Known rows:
[ 10   3 -10   8 -12 -17  -6 -24  18] : razul
[ 22  36  38 -16  24  32 -30  16  27] : zekupen
[-36 -51 -23  -5  18  24  41  -3 -24] : koge
[-42 -68 -16 -11 -33 -61  36 -32 -22] : ripem
[ -7  -9 -28  -7  27  47  33  20 -11] : maklak
[  7   9 -20  -1  32  57  14  14   6] : fusame
[-47 -62  28 -55  -9 -35  39  19 -34] : kivabris
[ 19  24  -8  19  -6  -1 -16  -9  14] : pizumek
[  9  32  20  15 -14 -15 -25  36 -30] : zuvok
[  8   7 -13  16 -10 -10  -5 -10   5] : gopen
[-43 -65 -15  -5 -32 -57  35 -21 -34] : sugra
[-25 -39 -14  16 -20 -33  12 -28 -18] : fiflan
[-42 -40   8   5 -33 -53  21  33 -77] : zeklo
[  6   4 -11   9 -12 -15  -1  -8   2] : viplus
[-24 -39 -14  17 -20 -33  12 -27 -19] : ruve
[ 25  33  -3  35   0   9 -34 -21  25] : dizor
[ -5  -4 -27   1  30  53  27  19 -10] : kinas
[ 12  21 -21  22  41  77   0   9   8] : triranik
[ 19  24  -8  19  -5  -2 -17 -10  14] : plaflovon
[-46 -60 -30  14 -26 -38  42  -3 -57] : toson
[ 13  28  36  -4 -21 -36 -31  17  -5] : goklok
[ 26  33  -3  31   0   7 -34 -27  30] : niraran
[-25 -37 -11  15 -21 -34   9 -27 -18] : trolos
[  3   7 -21  22  -8  -3   3   6 -15] : sograk
[  0 -13 -12 -26  22  29  21 -11  27] : gibik
[ 20  22  -7  15  -6  -5 -17 -15  20] : drufle
[ 16  19 -10   4  35  59  -6 -11  32] : skibim
[ 25  59  18  47   2  17 -48  35 -22] : stono
[  6  11 -21  28  -5   2  -2   2 -11] : gustini

Facts:
stono: koplon a; doplir 482; morim toson; trostu flagrafli
zekam: koplon b; doplir 799; morim sida; trostu pover
totrek: koplon a; doplir 318; trostu stono
nomar: koplon a; doplir 538; morim gosti; trostu goklok
kivabris: koplon b; doplir 365; morim zuvok; trostu zekupen
plabril: koplon a; doplir 318; morim ruvak; trostu goklok
sugra: koplon a; doplir 365; trostu dutrok
skibim: koplon b; doplir 482; morim kinas; trostu grostis
gustini: koplon a; doplir 538; morim kliklar; trostu zuvok
doni: koplon a; doplir 799; morim tosuklus; trostu kivabris
gibik: koplon b; doplir 538; morim bogrun; trostu bida
bida: koplon a; doplir 799; morim viru; trostu tisim
nudos: koplon b; doplir 538; trostu zuzak
trukaplal: koplon a; doplir 538; trostu zuzak
viru: koplon a; doplir 799; morim pover; trostu flagrafli
sograk: koplon a; doplir 318; morim viplus; trostu kloklubom
lisis: koplon a; doplir 365; trostu nadros
tosuklus: koplon a; doplir 365
zeklo: koplon a; doplir 365; morim fusame; trostu stono
brinin: koplon b; doplir 318; morim triranik; trostu tragi
skedra: koplon b; doplir 365; morim zoninol; trostu pover
ragrel: koplon b; doplir 482; trostu tisim
plaflovon: koplon a; doplir 799; morim tragi; trostu plarik
flasul: koplon b; doplir 538; trostu tisim
nonu: koplon a; doplir 482; morim plarik; trostu stono
kloklubom: koplon b; doplir 538; trostu flagrafli
nutak: koplon b; doplir 722; morim fleflan; trostu fleflan
maklak: koplon b; doplir 318; morim plabril; trostu zeklo
trapliflar: koplon b; doplir 799; trostu bida
dizor: koplon a; doplir 482; morim libre; trostu dutrok
koge: koplon b; doplir 722; trostu zuvok
ruvak: koplon a; doplir 722; morim voflim; trostu flagrafli
ruve: koplon a; doplir 722; morim grostis; trostu grostis
dutrok: koplon a; doplir 482; morim nadros; trostu goklok
goklok: koplon a; doplir 538; morim razul; trostu voflim
kostor: koplon b; doplir 318; morim trukaplal; trostu tosuklus
ripem: koplon a; doplir 365; trostu bida
sida: koplon a; doplir 318; trostu bida
brugam: koplon b; doplir 799; morim trofe; trostu zuzak
trose: koplon a; doplir 365; morim ragrel; trostu plarik
bogrun: koplon b; doplir 538; morim skibim; trostu trose
drufle: koplon a; doplir 799; trostu fleflan
skomal: koplon a; doplir 538; trostu tosuklus
bemeflel: koplon a; doplir 538; morim nutak; trostu fleflan
fleflan: koplon a; doplir 482; morim brinin; trostu zekupen
gosti: koplon b; doplir 482; morim zeklo; trostu zekupen
pladrom: koplon b; doplir 722; morim skomal; trostu ruvak
zoninol: koplon b; doplir 538; trostu tragi
razul: koplon a; doplir 538; trostu bida
sabas: koplon b; doplir 482; trostu kostor
zekupen: koplon b; doplir 482; morim drufle
plavo: koplon b; doplir 318; morim sograk; trostu stono
kliklar: koplon a; doplir 722; morim goklok; trostu kloklubom
triranik: koplon b; doplir 482; trostu stono
pover: koplon a; doplir 538; trostu voflim
trolos: koplon a; doplir 722; trostu plarik
zalitok: koplon b; doplir 482; trostu tisim
fusame: koplon b; doplir 799; trostu ruvak
tisim: koplon b; doplir 318; morim zuzak
klasta: koplon a; doplir 538; trostu fleflan
fiflan: koplon a; doplir 722; morim gude; trostu tosuklus
voflim: koplon b; doplir 482; morim bemeflel
gude: koplon b; doplir 482; morim gribrim; trostu bida
flagrafli: koplon a; doplir 799; morim brugam
zeple: koplon a; doplir 318; morim sabas; trostu trukaplal
kinas: koplon b; doplir 538; trostu stono
tragi: koplon a; doplir 799; morim pizumek; trostu tisim
trofe: koplon b; doplir 538; trostu fleflan
vogi: koplon a; doplir 365; morim zeple; trostu kostor
nadros: koplon a; doplir 365; trostu fleflan
gribrim: koplon a; doplir 538; trostu dutrok
zuzak: koplon a; doplir 538; trostu plarik
libre: koplon b; doplir 799; trostu tragi
toson: koplon a; doplir 365; morim gibik; trostu zeklo
grostis: koplon a; doplir 318
lufuba: koplon a; doplir 799; trostu bida
zuvok: koplon a; doplir 538; trostu flagrafli
viplus: koplon a; doplir 318; morim plaflovon; trostu voflim
niraran: koplon a; doplir 482; morim gopen; trostu fleflan
gopen: koplon a; doplir 538; trostu tosuklus
pizumek: koplon a; doplir 799; morim trolos; trostu plarik
plarik: koplon b; doplir 538; morim zekupen

Rows, some named above:
[-33 -56 -12 -21  12   9  38 -20  -2]	nutak
[ 16  27 -19  34  -1  13 -12   4  -4]	viru
[  9   3  -8   8 -11 -17  -5 -23  17]	razul
[ 17  27 -19  33   1  13 -13   5  -5]	viru
[-27 -35 -20  28 -16 -22  14 -13 -34]	kliklar
[-45 -60 -30  14 -24 -39  41  -3 -59]	toson
[ 12  21 -22  22  42  76   0   9   9]	triranik
[ 26  37  37  -6 -17 -31 -40   1  21]	bida
[-52 -81 -18 -38   1 -10  63  -8 -25]	skedra
[ -8  -8 -29  -5  29  49  32  23 -13]	plavo
[ 31  50  42  14 -10 -15 -58   1  20]	fleflan
[ 10   5  -8 -19  26  40  11  -7  31]	libre
[ 19  20  -8  13  -7  -7 -17 -23  27]	lufuba
[ 20  47  21  24  -8  -3 -34  39 -23]	flagrafli
[-38 -46  29 -24 -42 -81  11   4 -40]	nadros
[-37 -44  29 -20 -40 -78  11  11 -46]	trose
[ -3 -16 -12 -30  19  26  26  -4  20]	brinin
[  3   6 -22  21  -7  -3   3   5 -15]	sograk
[  6  -1 -11   1 -14 -22  -1 -20  14]	sida
[ 16  17  -5   1  34  55  -6 -11  35]	gosti
[ 31  53  42  18 -10 -11 -58   6  14]	dutrok
[  2   8 -28  28  -5   3   5  10 -23]	totrek
[ 27  34  -3  34   1  10 -34 -21  24]	dizor
[-23 -14  20  16 -24 -38  -7  20 -53]	ruvak
[ 11   2 -10 -21  26  39  12 -12  36]	trapliflar
[ 11   4  -9 -19  27  40  10  -6  31]	libre
[ 18  13  -5  -3  32  51  -6 -22  45]	gude
[  9  21  29  -6 -21 -35 -23  21 -11]	grostis
[  3   3  32 -47   9   3   4  22  12]	tisim
[ 25  36  37  -6 -17 -31 -40   0  22]	bida
[-43 -64 -19  -2 -30 -55  36 -20 -36]	vogi
[  1   5  28 -40  11  11   4  33   0]	kostor
[-42 -64 -17  -6 -31 -57  35 -21 -34]	sugra
[ 25  39  38  -3 -17 -29 -41   7  15]	tragi
[ 22  37  40 -14  24  35 -30  19  23]	voflim
[  0  15  19 -18  20  30   4  48 -20]	kloklubom
[  3  11  33 -36  13  13  -2  30   4]	plarik
[ 23  38 -19  56   8  30 -28  -3  -3]	nonu
[ 18  13  -5  -2  33  52  -7 -22  46]	gude
[-42 -66 -15  -7 -33 -59  36 -24 -31]	lisis
[ 10   4  -9 -19  27  41  10  -7  32]	libre

The same objects again, as new rows of numbers:
Known rows:
[ -8 -28 -14  -8 -52  12  -9  25 -36 -10  40  29  17 -57 -24  18   6   4
 -15  22 -40 -28  54  -2 -63  26  13  10  -5   5  -3  58  18] : bogrun
[-30 -53 -18  12 -58  26 -36  53 -33 -39  59  -8  29 -51 -26  46  30  -8
 -96  23 -49 -13   2 -16 -72  34 -25   6  25 -24  12  54  22] : trose
[ -9 -19 -28 -16 -66  14 -13  47 -25 -16  54  16  39 -37  12  18  21  15
 -65  36 -44   8  18 -20 -72  31   2   1  26 -11   5  32  26] : skedra
[-18 -20  -5  23 -32   6 -37  40 -37 -40  60 -18  28 -16   3  14  -7 -24
 -44  36 -32  29 -31 -16 -60  62 -17  12   7  -9 -10  28  17] : trolos
[-36 -23 -48  13 -57  43 -18  64 -36 -39  -8  53  43 -30  15  -8  12  19
 -61  32 -32 -36  64 -11 -55  53 -17  29   9   6  -1  51   7] : voflim
[-27 -64  -6  18 -47  24 -30  33 -45 -30  43   5   7 -69 -64  48  13 -20
 -45  17 -46 -46  29   2 -64  29 -13  13  -7  -8   4  79  14] : goklok
[ -7 -28 -42 -17 -11  12 -35  44 -31 -19  36  30  23  -5 -52  11  10 -29
 -55  40 -33   5  22 -24 -67  27  11  15   0 -13   6  69  -7] : plabril
[-13 -54   1   5 -39  12 -25  28 -43  -5  47  11  17 -59 -57  14  11 -26
 -24  20 -40 -25  25  -3 -72  34   6  -5  -3 -10   6  66  16] : nomar
[-16 -42 -11  -1 -50  13 -31  48 -31 -12  62  -2  39 -41 -18  10  28 -13
 -75  24 -43   9  -3 -21 -80  39  -4 -16  29 -26  13  39  25] : vogi
[-16 -35  34   2 -35  12 -20  38 -41 -18  57  25  13 -58 -71  11   9 -17
 -22  27 -31 -45  30 -10 -69  38  16  -4   4 -12   2  68  18] : razul
[-27 -46 -10   3 -18 -11 -29  36 -32   5  11  38  34 -45  13 -26  26 -28
 -61 -30 -48 -18 -26 -11 -63  45 -10  31  16  -9   0  53  12] : viru
[ -8 -66 -23   2 -42  13 -26  25 -45  11  41   1  19 -54 -52  18   8 -35
 -20  34 -47  -5   6   2 -77  32   2 -11  -9 -10   8  62  16] : bemeflel
[-37 -62 -59  23 -48  43 -34  63 -46 -17  -7  25  46 -27 -15  -8  12 -21
 -66  43 -40 -11  15  -7 -70  58 -30   9   5  -9  10  55   5] : fleflan
[ -6 -10 -45   4 -50   7 -19  36 -34 -25  44  -9  30  -6  36  25 -17  -7
 -29  65 -41  51 -30 -10 -57  52 -14  22  -2   5 -16  16  16] : nutak
[-24 -70 -46   7 -64  27 -35  50 -36 -20  51 -19  32 -45 -24  52  25 -20
 -91  44 -58  13 -23 -11 -79  31 -30  -1  18 -25  14  48  20] : nadros
[-22 -11 -41   1 -49  30 -13  59 -34 -13  -4  61  53 -20  22 -45   9  15
 -39  31 -26 -15  62 -17 -63  58   3  10  13   4   1  38  10] : sabas
[-24   0 -20  -2 -47  31  -9  66 -34 -22   1  68  49 -19  14 -43   7  20
 -38  39 -20 -28  62 -21 -61  61   8  11  18   2  -2  40  11] : ragrel
[ -6 -25 -20  -1 -45   4 -17  10 -31  -7  37  27  25 -64   1  -8  18   9
 -18 -31 -37 -26  89  -2 -62  23  15   7  -3  10   1  56  21] : kinas
[-21  -8 -47   9 -42  22 -21  45 -30 -12  -6  58  60 -27  47 -68  21  19
 -44 -21 -24 -14  95 -15 -62  55   3   8  15   9   3  36  13] : triranik
[-44 -45  14   8 -27   8 -24  59 -35 -32  17  44  15 -49 -24  25  18 -20
 -77  13 -48 -55 -43 -12 -54  45 -23  54  17 -12  -6  69   8] : tragi
[-10 -15  10 -11 -50  13  -5  33 -35 -18  47  39  13 -56 -34  17   5  10
 -13  31 -33 -42  55  -8 -61  29  21  11   0   4  -6  60  19] : zoninol
[-17 -18  -9  28 -27   0 -42  29 -34 -39  58 -19  33 -21  20  -3   1 -20
 -47   0 -30  29  -6 -15 -59  60 -16  11   9  -5  -7  27  19] : kliklar
[-15 -40 -17   8 -44   5 -39  33 -26 -12  60  -4  47 -48   6 -15  40  -9
 -79 -29 -41   9  33 -21 -79  36  -4 -17  31 -21  17  38  27] : toson
[-17 -19  -5  22 -31   5 -37  39 -37 -38  60 -16  29 -15   4  11  -6 -24
 -43  35 -32  30 -31 -16 -60  62 -16  12   7  -8 -10  27  17] : fiflan
[-38 -11 -26  11 -55  43 -14  71 -36 -49  -2  63  40 -30   5  -9  10  25
 -60  37 -25 -51  68 -16 -52  56 -12  32  14   4  -4  54   8] : zalitok
[-30 -32  26  -6 -19  -4 -18  57 -34  -8  23  53  24 -38 -19  -8  14 -24
 -55  19 -41 -38 -49 -18 -61  51  -1  34  22 -14  -6  56  11] : lufuba
[-22 -25 -21 -16 -37  -4  -6  46 -28   0   5  57  28 -36  28  -1  13  -3
 -49  15 -51 -21 -26 -10 -56  39  -4  48  12   3 -10  47  11] : brugam
[-20 -38 -50  -6 -76  27 -19  49 -28 -32  45   3  31 -45   8  54  22  14
 -83  42 -55   1  14 -12 -67  25 -20  18  18 -10   4  43  22] : kivabris
[  1   0 -63 -22 -17   3 -27  25 -20 -21  27  46  31 -11   8 -11  19   6
 -50 -12 -31   4  87 -23 -57  17  19  27   0   7   1  59  -4] : maklak

Rows, some named above:
[-41 -44 -39  37 -35  33 -44  49 -37 -34  -2  34  52 -42  11 -43  31  -3
 -75 -37 -28 -34  81 -12 -62  58 -24  13  14  -3  11  57   9]	stono
[-15 -40 -17   7 -44   5 -39  33 -26 -12  60  -5  48 -49   8 -15  40  -8
 -79 -28 -41   9  32 -21 -79  36  -4 -17  31 -21  17  38  27]	toson
[-19 -25  21  -5 -48  15 -25  59 -30 -26  72  10  35 -40 -33  11  24  -6
 -72  38 -35  -9  -3 -28 -77  44   5 -13  36 -29   9  42  26]	ripem
[ -28  -50  -25   21  -51   16  -45   36  -28  -37   56  -10   38  -60
    2   16   44   -2 -101  -37  -46  -11   42  -16  -70   31  -24    3
   27  -18   16   51   24]	zeklo
[-26   5  -9  -4 -46  31  -7  70 -34 -26   6  73  47 -19   8 -44   6  22
 -37  44 -17 -34  61 -23 -60  62  11  12  20   2  -4  41  11]	gude
[ -6 -25 -20  -1 -46   4 -17  10 -31  -7  36  28  24 -64   1  -9  18   9
 -18 -31 -37 -26  89  -2 -62  23  15   7  -3  10   0  57  21]	kinas
[-19 -19 -54  -2 -51  31 -13  58 -36  -5  -8  54  54 -17  24 -41   7   8
 -37  42 -31  -4  48 -13 -66  57   0   7  10   4   2  36  10]	gosti
[-30 -54 -18  12 -59  26 -36  53 -33 -40  58  -8  29 -51 -26  45  30  -8
 -97  23 -48 -13   2 -16 -72  33 -25   6  25 -24  12  54  22]	trose
[-20 -22 -25 -11 -32 -10 -12  34 -25   2   2  56  33 -42  46 -20  21   1
 -51 -23 -49 -19  -1 -10 -55  37  -3  47  14   6  -8  45  13]	fusame
[-36 -62 -59  23 -47  43 -34  63 -46 -17  -8  25  45 -27 -14  -8  12 -21
 -66  43 -40 -12  16  -7 -70  58 -30   9   5  -9  10  55   5]	fleflan
[-24 -11   2 -19 -34  -4  -2  53 -28  -8  12  66  25 -36  18  -3  10   3
 -46  22 -44 -33 -25 -16 -53  42   3  49  18   1 -13  48  12]	libre
[-11 -57 -35  -5 -56  15 -30  46 -34   3  56 -13  41 -35 -17  18  23 -24
 -71  46 -52  30 -26 -16 -86  37 -10 -19  23 -27  16  36  23]	lisis
[-32 -31 -63  11 -60  43 -18  62 -38 -29 -13  48  44 -27  18  -7  10  13
 -58  40 -36 -23  52  -8 -59  51 -20  26   5   6   0  49   7]	zekupen
[-16  -1 -40 -21 -30  24 -20  53 -26 -57  32  53  11 -13 -36  47   7  12
 -64  47 -32 -32  58 -24 -48  18   6  50  -1   2  -7  76  -8]	tisim
[ -3   9 -33 -33 -22  12 -15  48 -24 -32  36  58  20  -3 -28  14   5   7
 -43  51 -26 -12  52 -28 -56  23  26  31   3   0  -5  63  -5]	brinin
[-21 -39 -20   4 -60  24 -14  30 -38 -34  35  24   7 -67 -30  51   9   9
 -36  18 -45 -49  59   2 -55  20  -6  29  -9   8  -4  71  15]	plarik
[-36 -22 -49  13 -57  42 -17  64 -36 -39  -9  53  43 -30  15  -9  12  19
 -61  31 -32 -35  64 -11 -55  53 -18  29   9   6  -1  51   7]	voflim
[-32 -31 -64  11 -60  42 -18  62 -38 -28 -13  48  44 -27  18  -7  10  13
 -58  41 -37 -23  52  -8 -58  51 -20  27   5   6   1  49   7]	zekupen
[-10 -11  18 -12 -49  13  -3  36 -35 -21  49  43  13 -56 -38  17   4  11
 -11  34 -31 -45  55  -9 -60  31  24  11   1   3  -7  60  19]	gibik
[-13 -50  -3  12 -33   6 -32  17 -39  -5  46  10  22 -65 -37  -6  21 -21
 -28 -23 -38 -26  55  -3 -71  32   7  -8  -1  -6   8  65  19]	gustini
[-10 -11  18 -12 -49  13  -3  36 -35 -21  48  42  12 -55 -37  17   4  12
 -11  35 -31 -46  55  -9 -61  31  23  11   1   3  -7  60  19]	gibik
[-44 -40  23   6 -26   8 -22  63 -36 -35  20  48  14 -49 -28  25  16 -18
 -76  17 -46 -60 -44 -15 -53  47 -20  54  18 -13  -8  70   8]	bida
[-24  -8  11 -20 -33  -4  -1  56 -27 -11  15  70  23 -36  13  -2   9   4
 -44  26 -42 -38 -25 -18 -53  43   6  49  19   0 -14  48  12]	trapliflar
[-36 -62 -60  23 -48  43 -34  63 -46 -18  -7  25  45 -27 -14  -8  13 -21
 -66  44 -40 -11  15  -6 -70  58 -30   9   5  -9  10  55   4]	fleflan
[-15 -40 -18   8 -44   5 -39  33 -26 -12  61  -4  47 -49   6 -14  40  -8
 -79 -29 -41   9  32 -21 -79  37  -4 -16  31 -21  17  38  27]	toson
[-10 -11  18 -12 -49  13  -3  36 -35 -20  49  42  12 -56 -37  16   4  11
 -11  34 -31 -46  55  -9 -60  31  23  11   2   3  -7  60  19]	gibik
[-10 -10  -8 -20  -7  12 -30  53 -30 -32  47  44  19  -5 -64   8   8 -20
 -52  47 -24 -15  27 -31 -64  32  21  16   7 -15   2  71  -6]	sida
[-22 -63 -29  -6 -27  -4 -23  44 -38  21   7  29  30 -33  -3  -2  13 -42
 -53  26 -58   4 -73  -6 -70  45 -15  28   9 -13   1  50   8]	drufle
[-15 -40 -18   7 -44   5 -39  33 -26 -12  59  -5  47 -48   7 -15  40  -8
 -80 -29 -41  10  32 -20 -79  36  -4 -17  31 -21  17  38  27]	toson
[-13 -12 -63 -19 -31  23 -24  44 -26 -47  25  43  14 -13 -24  45   9   6
 -65  38 -38 -18  57 -19 -50  13   0  49  -6   4  -4  74  -8]	kostor
[-20 -36 -25  11 -55  17 -21  18 -34 -34  33  22  13 -73 -11  31  19  13
 -39 -22 -43 -47  87   3 -54  20  -6  27  -8  12  -2  70  17]	kloklubom
[-26 -60 -10  25 -40  17 -38  19 -40 -30  42   5  14 -76 -42  25  24 -15
 -49 -30 -42 -47  61   2 -62  26 -13  12  -5  -3   7  78  16]	zuvok
[-40 -56 -16  16 -24   1 -35  39 -33 -20   8  32  24 -55   8   5  30 -23
 -83 -37 -53 -38 -18  -6 -55  40 -30  50  12  -6  -1  66   9]	flagrafli
[-42 -48 -33  26 -44  43 -33  67 -43 -34   0  36  42 -32 -19 -12  15 -10
 -70  30 -32 -33  35 -12 -64  60 -25  15  11  -9   7  59   6]	dutrok
[ -6 -24 -46  -8  -3   3 -44  28 -26 -18  35  29  31 -13 -25 -17  24 -23
 -60 -18 -30   5  60 -23 -65  24  13  12   3  -8  10  67  -5]	totrek
[-27 -33 -31  23 -28  22 -38  46 -36  -9   2  39  60 -31  15 -74  27  -9
 -54 -27 -23 -14  70 -17 -70  63  -4  -8  18  -6  12  44  11]	nonu
[-16 -44 -13  -2 -52  15 -30  50 -32 -12  62  -3  38 -39 -22  14  25 -14
 -74  33 -45  11 -10 -21 -81  39  -5 -14  29 -27  13  39  24]	sugra
[-23 -50 -49  11 -39  31 -29  59 -44   6  -2  32  54 -17  -8 -42   9 -24
 -45  44 -34   7  13 -12 -77  64  -9  -9  10 -11  11  42   8]	niraran
[-24   0 -20  -1 -47  31  -9  66 -34 -22   2  68  49 -20  13 -44   7  20
 -38  38 -21 -29  63 -21 -61  61   8  12  17   3  -2  40  11]	ragrel
[-28 -37 -27  14 -36  31 -29  63 -42  -9   4  41  52 -22 -11 -46  13 -15
 -49  32 -27 -13  30 -17 -72  65  -5  -5  15 -11   9  46   9]	dizor
[-20 -37 -47  -4 -17  22 -41  46 -32 -45  34  25  15 -16 -55  39  15 -22
 -76  29 -37 -17  33 -20 -59  22  -7  33  -3 -10   5  82 -10]	grostis

